Each row has a class, written after it.
[-131,-641,-395,7,-1,345,-621,-268,-83,-74,55,-212,95,-333,301,-105,310,-8,332,-282,264,88,138,-212,-76,414,-73,-298,-106,205,-288,-85,-125,-321,-63,-269,316] -> kava
[-96,-639,-193,42,72,250,150,54,705,102,-96,88,-771,-306,-440,372,-28,-71,-270,-103,-369,57,-57,421,-476,3,0,-304,-305,363,534,244,-154,328,-305,-328,516] -> soni
[-309,-209,-138,23,-76,359,-591,-363,109,-52,130,-373,-20,223,-174,-10,309,142,-16,-437,39,431,336,14,-9,371,24,-534,62,155,87,-177,146,32,-209,-192,-19] -> vosi
[-108,-256,-198,389,-1,-174,124,12,225,-142,217,-45,78,-122,-107,-42,-209,-14,174,-22,-303,267,-456,-429,147,53,2,148,207,217,-68,13,95,-336,-18,6,-120] -> zabe
[57,-532,-237,438,27,-251,255,-91,270,-192,235,-20,-114,-438,-49,-12,-196,-129,101,53,-471,215,-567,-552,14,-115,-126,162,261,226,72,-3,71,-418,-27,27,57] -> vosi
[-81,-567,58,26,174,156,32,32,507,-15,-141,44,-358,-260,-331,371,-29,-80,-267,-116,-129,-23,125,440,-272,149,-42,-497,-203,183,634,129,-124,311,21,-167,385] -> vosi
[-176,-128,-282,459,-65,-20,309,-83,8,-390,69,104,-51,-262,-145,197,-150,27,102,-45,-156,115,-487,-523,137,270,-44,-63,-29,132,-28,-17,164,-107,93,251,-61] -> kava
[25,256,-30,58,22,64,-374,-101,-214,150,-197,-124,-57,187,129,-166,337,-20,114,-4,165,-52,673,271,-182,233,-48,-277,76,-72,96,-408,22,3,-83,360,-239] -> Dopu
[359,-34,-461,262,213,42,-136,-153,-154,71,221,-129,-13,171,61,-392,368,52,210,284,-377,-608,-145,-126,-219,-248,129,659,66,335,-196,-48,-92,-393,-587,-336,484] -> vosi
[61,-184,-170,20,-116,222,-50,217,146,229,-90,-22,-470,-51,-38,-125,254,-67,-43,93,-96,95,731,290,-409,41,135,-376,205,-106,243,-344,-7,-143,-282,329,80] -> dar
[53,-469,-341,364,377,216,-138,-129,181,193,128,49,-523,-362,18,-221,224,100,405,144,-29,-331,-84,-37,-292,62,-70,425,87,271,-58,-223,7,-459,-367,20,46] -> vosi
[-188,-129,-325,-104,34,70,-899,-426,-431,-49,-14,-404,688,171,305,-108,376,133,196,-460,348,216,527,-44,70,717,-89,-556,14,171,-113,-270,10,-133,11,-237,26] -> Dopu
[103,572,-52,-103,-136,-292,-159,-106,-307,103,58,-269,369,798,-64,-318,296,169,-171,31,-160,-130,389,79,113,-314,315,66,234,-25,-17,8,146,8,-320,-59,-32] -> dar
[23,-586,1,74,-15,283,236,44,679,12,-184,83,-724,-235,-425,313,-30,-20,-275,-37,-274,31,140,356,-407,-45,-26,-332,-240,229,633,99,-37,370,-219,-80,449] -> dar
[219,79,94,91,288,106,143,-317,209,-144,-159,-3,-265,50,-58,-186,7,247,302,125,8,-533,-573,-10,422,-485,7,522,-156,153,-55,253,291,32,9,204,-198] -> muf
[13,-599,-254,439,22,-382,153,-91,261,-264,281,-13,86,-275,-70,56,-140,3,105,-56,-272,212,-669,-580,141,-108,-71,270,72,299,-59,6,26,-399,-63,-108,98] -> sev
[68,59,-230,124,185,27,-202,20,-303,423,-116,44,-403,-192,268,-318,262,41,330,143,127,-183,444,216,-289,44,-184,140,80,52,-32,-411,5,-421,-289,53,-242] -> kava
[-161,-180,-186,188,-121,223,-506,-252,53,-208,114,-199,249,214,-36,-85,154,159,178,-259,77,159,219,-208,-33,441,31,-342,93,90,-18,-226,28,-143,-48,35,165] -> muf
[-52,-652,-156,230,126,428,152,-106,585,-265,-114,119,-557,-214,-473,425,-9,8,-128,-116,-240,-105,-111,180,-174,284,-55,-366,-472,245,580,198,-40,263,-68,-120,597] -> soni
[47,256,-139,159,129,-160,38,-181,-136,-133,217,-65,-28,320,-261,-132,120,233,-66,115,-228,-114,-258,-108,123,-74,244,282,201,68,93,-50,135,-149,-251,79,116] -> kava
[-64,33,-79,67,81,-102,50,-151,225,-142,164,-146,-17,409,-347,-60,81,223,-122,53,-352,-185,-252,9,84,-259,310,233,96,249,199,308,197,17,-301,-195,123] -> sev
[101,-461,-191,722,-54,31,241,-140,261,-475,227,112,-183,-302,-38,-12,-138,55,223,60,-122,-154,-614,-833,-58,35,-225,339,97,186,-157,-79,81,-349,90,388,232] -> kiguz
[-7,304,-164,122,265,76,-276,-54,-42,187,-50,-52,60,329,-23,-189,179,251,172,47,108,-280,194,226,-71,131,189,185,85,116,-158,-234,63,89,-314,167,-262] -> zabe
[287,59,-304,46,112,-217,-237,-217,-150,235,287,-209,97,288,40,-510,354,149,146,167,-237,-240,9,-127,-21,-425,176,666,281,281,-221,52,-12,-432,-568,-486,261] -> vosi
[79,22,-207,204,84,269,-63,-157,-249,153,-208,-46,-385,-158,275,-134,420,-55,266,191,62,-274,415,213,-243,101,-75,-112,-64,89,39,-374,-41,-131,-174,385,-104] -> kiguz
[-117,-400,-139,91,89,277,-40,150,222,-43,214,35,-220,-97,-222,320,83,61,-224,-266,-45,176,-106,95,-289,212,-207,-26,-420,227,90,-72,-154,82,-202,-550,441] -> dar
[285,43,85,256,321,430,-41,-409,355,-129,-36,-80,-366,63,-102,-268,92,352,205,169,98,-638,-343,36,201,-470,149,422,150,203,-95,-30,284,44,-152,476,-97] -> Dopu
[-16,-94,-208,-159,-198,275,-443,128,0,88,43,-287,258,330,48,49,442,-91,-170,-359,-35,220,505,185,-353,347,-169,-161,-365,178,-147,-103,-275,229,-214,-461,419] -> soni
[26,-489,-73,13,-64,65,-403,163,272,172,276,-167,41,201,-244,44,230,-17,-149,-217,-8,194,225,2,-352,215,-43,246,-190,126,-115,-89,-298,69,-387,-400,429] -> kava
[-51,-624,-222,527,57,-14,162,-221,385,-202,388,-73,-314,-342,-245,108,-119,-66,74,-37,-397,245,-639,-581,-67,-25,-135,232,247,279,41,-110,82,-370,-153,79,79] -> muf
[290,80,127,448,106,363,269,-401,464,-301,-110,17,-595,-126,-218,-176,-110,217,200,241,-132,-368,-466,-230,217,-384,31,336,113,132,85,-16,348,112,23,767,-94] -> Dopu
[-324,-282,-174,24,-113,297,-525,-339,48,-288,134,-298,358,172,-81,83,196,215,-21,-475,145,233,162,-207,53,494,20,-551,-48,112,-10,-51,101,-4,57,-136,256] -> kava
[237,-211,35,544,58,646,169,-436,663,-443,28,-135,-503,230,-461,-114,5,265,119,214,-265,-472,-357,-299,158,-380,213,404,253,191,107,-27,477,129,-370,666,32] -> soni
[-42,-565,-241,416,34,-521,287,-65,230,-148,68,73,-81,-616,137,18,-300,-228,165,-27,-406,189,-659,-649,1,-43,-344,108,16,295,29,219,-52,-421,273,-114,54] -> Dopu
[-32,162,-102,-2,93,85,-211,7,-116,224,-183,-17,-82,115,54,-16,253,-101,50,-30,62,-13,456,319,-179,150,-45,-200,-59,-2,45,-232,-81,41,-153,16,-162] -> vosi
[-91,-143,35,-256,-7,116,-180,403,238,180,198,-66,23,71,-129,156,-57,54,-237,-140,-33,395,82,350,-254,146,115,-19,-66,151,-1,-17,-171,223,-221,-413,103] -> sev
[135,-43,-160,170,58,140,-254,-83,101,192,-9,-133,-353,107,-101,-156,507,-4,91,144,-94,-100,539,339,-352,-48,137,-62,116,187,203,-504,-4,-173,-515,187,2] -> zabe
[81,-337,-247,534,162,-376,332,-194,-45,-251,261,-11,-8,-309,-37,-65,-60,-157,264,164,-505,-91,-727,-660,199,-33,-124,427,-46,209,-25,102,84,-484,66,97,45] -> kava
[-288,-217,-277,31,-8,143,-419,-348,-51,-100,77,-186,223,101,37,-20,167,276,211,-333,136,160,-45,-163,86,326,34,-151,-215,171,-189,102,41,-36,-63,-240,167] -> muf
[-276,-281,-154,143,95,238,-525,-563,192,-338,164,-267,235,265,-219,68,156,309,142,-381,162,167,-79,-179,209,422,-22,-23,55,228,77,-79,269,-3,-126,-77,22] -> sev
[-77,-435,-369,579,-56,148,77,-9,325,-434,286,57,19,-285,17,117,-115,53,233,-86,-115,-59,-739,-614,18,72,-194,314,-180,408,-275,78,-92,-331,17,-277,406] -> zabe
[114,115,196,304,261,475,135,-420,670,-288,-82,2,-616,349,-598,-51,-21,481,129,125,-39,-420,-531,99,367,-374,315,433,-57,251,188,29,477,282,-289,569,-154] -> zabe
[-88,-292,-38,-183,-110,-3,-256,220,142,181,197,-259,75,231,-212,112,209,-70,-334,-297,-215,416,353,288,-244,196,-51,-131,-162,124,168,-106,-122,150,-297,-409,206] -> soni
[191,-51,18,393,323,633,77,-546,483,-294,-49,-90,-606,62,-260,-169,131,291,259,164,-98,-528,-500,-101,217,-369,95,487,35,263,-24,7,394,89,-232,568,-176] -> sev
[-63,83,14,-244,29,-86,-254,100,-96,374,-28,-103,-154,98,-68,-96,249,-21,-11,25,31,-24,488,436,-107,110,242,-290,-35,-41,179,-162,-31,-21,-180,15,-133] -> soni
[24,-440,-211,-152,20,199,-175,200,135,135,225,-203,-92,1,26,7,328,-143,-49,-87,-291,66,-72,120,-381,79,-181,453,-260,238,-134,21,-279,-50,-431,-617,287] -> kiguz
[70,-307,-267,462,131,-150,284,-159,67,-225,70,93,-191,-291,70,-68,33,65,344,125,-224,-173,-573,-481,119,-174,-155,367,-99,244,-73,0,134,-492,-44,37,-27] -> kava
[-252,-700,-78,56,119,253,-219,-105,637,17,-62,-38,-399,-71,-481,244,19,62,-159,-303,-68,116,37,376,-259,172,-47,-209,-207,292,441,216,-97,175,-229,-383,428] -> Dopu
[119,-143,-100,372,411,76,173,-356,187,-256,249,-124,-159,355,-356,-57,126,241,-56,101,-444,-550,-672,-238,84,-317,108,511,-1,292,79,188,200,-29,-344,-259,282] -> kava
[-172,-327,-215,84,209,199,-698,-627,-25,-61,30,-382,223,167,-25,-68,432,237,181,-455,171,94,110,72,179,357,-94,-346,-183,297,37,-144,22,-74,-127,-264,67] -> kiguz
[101,172,-230,107,130,86,-322,21,-263,254,-68,14,-152,-98,324,-180,281,20,202,54,214,-183,442,212,-363,101,-122,-114,97,49,-102,-489,-89,-248,-177,160,-154] -> dar
[-119,-481,179,59,74,134,215,-30,665,38,-62,57,-624,-103,-508,286,-168,-40,-298,-106,-270,108,-90,347,-78,-138,-10,-330,-132,105,621,251,-42,260,-13,-126,225] -> kava
[65,-280,-318,75,31,415,-443,-31,48,-159,206,-206,112,260,-182,68,454,121,-79,-261,-84,66,67,97,-317,423,-66,167,-357,216,-121,-232,-239,107,-436,-250,471] -> kava
[412,261,38,338,134,432,-114,-415,206,-372,-125,-164,23,326,11,-299,259,221,366,180,107,-729,-319,-186,412,-306,45,676,-93,135,-286,-59,218,155,-74,592,-68] -> vosi
[-122,-868,-224,199,208,410,17,-156,594,-82,-227,64,-714,-431,-394,369,99,7,-7,-230,-114,17,-34,363,-280,292,-217,-295,-451,470,602,40,-33,154,-176,-150,473] -> muf
[-326,-411,-279,53,-165,301,-376,-348,188,-285,49,-295,51,57,-184,132,253,-14,3,-371,-56,391,106,-141,72,351,4,-416,30,236,131,2,112,-102,-141,-162,165] -> soni
[0,-550,-267,557,146,-527,178,-268,218,8,350,-62,-165,-417,22,-71,-83,-30,198,20,-407,139,-635,-571,74,-178,-196,270,112,294,57,-3,-34,-641,54,-1,31] -> Dopu
[-142,-180,-204,17,-155,270,-499,-259,-34,-175,32,-209,249,42,93,-18,280,141,123,-344,211,129,184,-9,-9,299,-51,-390,-116,236,-60,-158,-28,-136,-11,-130,205] -> kava
[192,24,-179,183,253,-206,-30,-229,-21,-38,178,-141,-128,342,-209,-244,238,171,97,252,-362,-457,-408,-130,53,-298,251,663,-2,275,30,196,86,-186,-452,-154,225] -> vosi
[-26,-293,-280,29,24,560,-173,169,180,-29,123,-58,-143,-12,-91,167,310,51,-33,-158,-23,39,-13,51,-403,284,-141,346,-427,327,-264,-108,-223,173,-422,-409,377] -> muf
[214,174,65,65,30,384,179,-240,147,-162,-283,-152,-433,83,19,-203,288,26,230,167,-106,-506,-271,109,404,-509,26,300,-337,123,-37,142,232,72,-34,330,-227] -> sev
[-158,-172,-154,-64,-348,443,-606,-83,59,-65,164,-279,231,105,-40,-134,174,-98,119,-324,97,400,435,-120,29,367,29,-377,35,121,-175,-113,-37,-146,-123,-399,306] -> kava
[137,90,-31,161,97,-91,-176,-134,-163,317,45,-141,-206,106,-17,-269,292,92,89,136,-79,-29,560,94,-156,39,87,-174,206,-196,158,-374,74,-235,-189,445,-298] -> Dopu
[161,-5,166,327,112,573,-25,-364,361,-356,-167,-96,-269,322,-350,-69,82,274,222,3,169,-561,-315,-146,460,-200,146,230,-262,129,-101,131,332,323,-62,445,-81] -> muf
[-36,-380,-134,57,-42,514,248,-5,524,-133,-307,132,-653,-349,-264,486,82,-130,-177,-54,-227,-120,-54,324,-355,127,-169,-367,-635,225,454,207,-261,461,-15,-140,537] -> muf
[263,-37,-27,465,373,754,30,-572,263,-423,-147,-125,-314,1,-39,-185,127,283,352,177,-21,-735,-493,-218,255,-195,-37,431,-44,164,-143,32,329,90,-36,633,-120] -> Dopu
[-23,-418,-231,96,190,36,-797,-560,-249,-133,168,-363,738,52,238,-170,221,86,284,-401,233,24,95,-341,121,571,-159,-200,72,96,-268,-127,-47,-176,115,-66,74] -> kava
[-54,-213,-148,27,195,-49,41,-259,130,-34,260,-266,-178,370,-354,-89,256,212,-120,-3,-445,-137,-355,-69,225,-303,317,232,-30,209,150,261,212,-135,-430,-348,122] -> vosi
[159,162,-158,220,66,-52,201,-48,158,-92,129,60,-249,277,-382,-52,67,266,-212,137,-338,-206,-153,-29,-172,-235,209,266,73,175,163,-43,123,78,-448,-41,364] -> kiguz
[50,120,-260,148,49,-77,97,-104,-7,-85,13,-74,11,248,2,-86,140,144,9,167,-277,-369,-207,-21,-145,-270,125,342,74,276,23,124,67,-90,-321,-136,236] -> zabe
[-193,-440,-226,22,-218,163,-385,-300,-92,-17,158,-446,208,54,22,-82,358,7,64,-334,-116,356,328,-189,99,361,-5,-522,-106,15,31,2,-1,-177,-22,-120,55] -> zabe
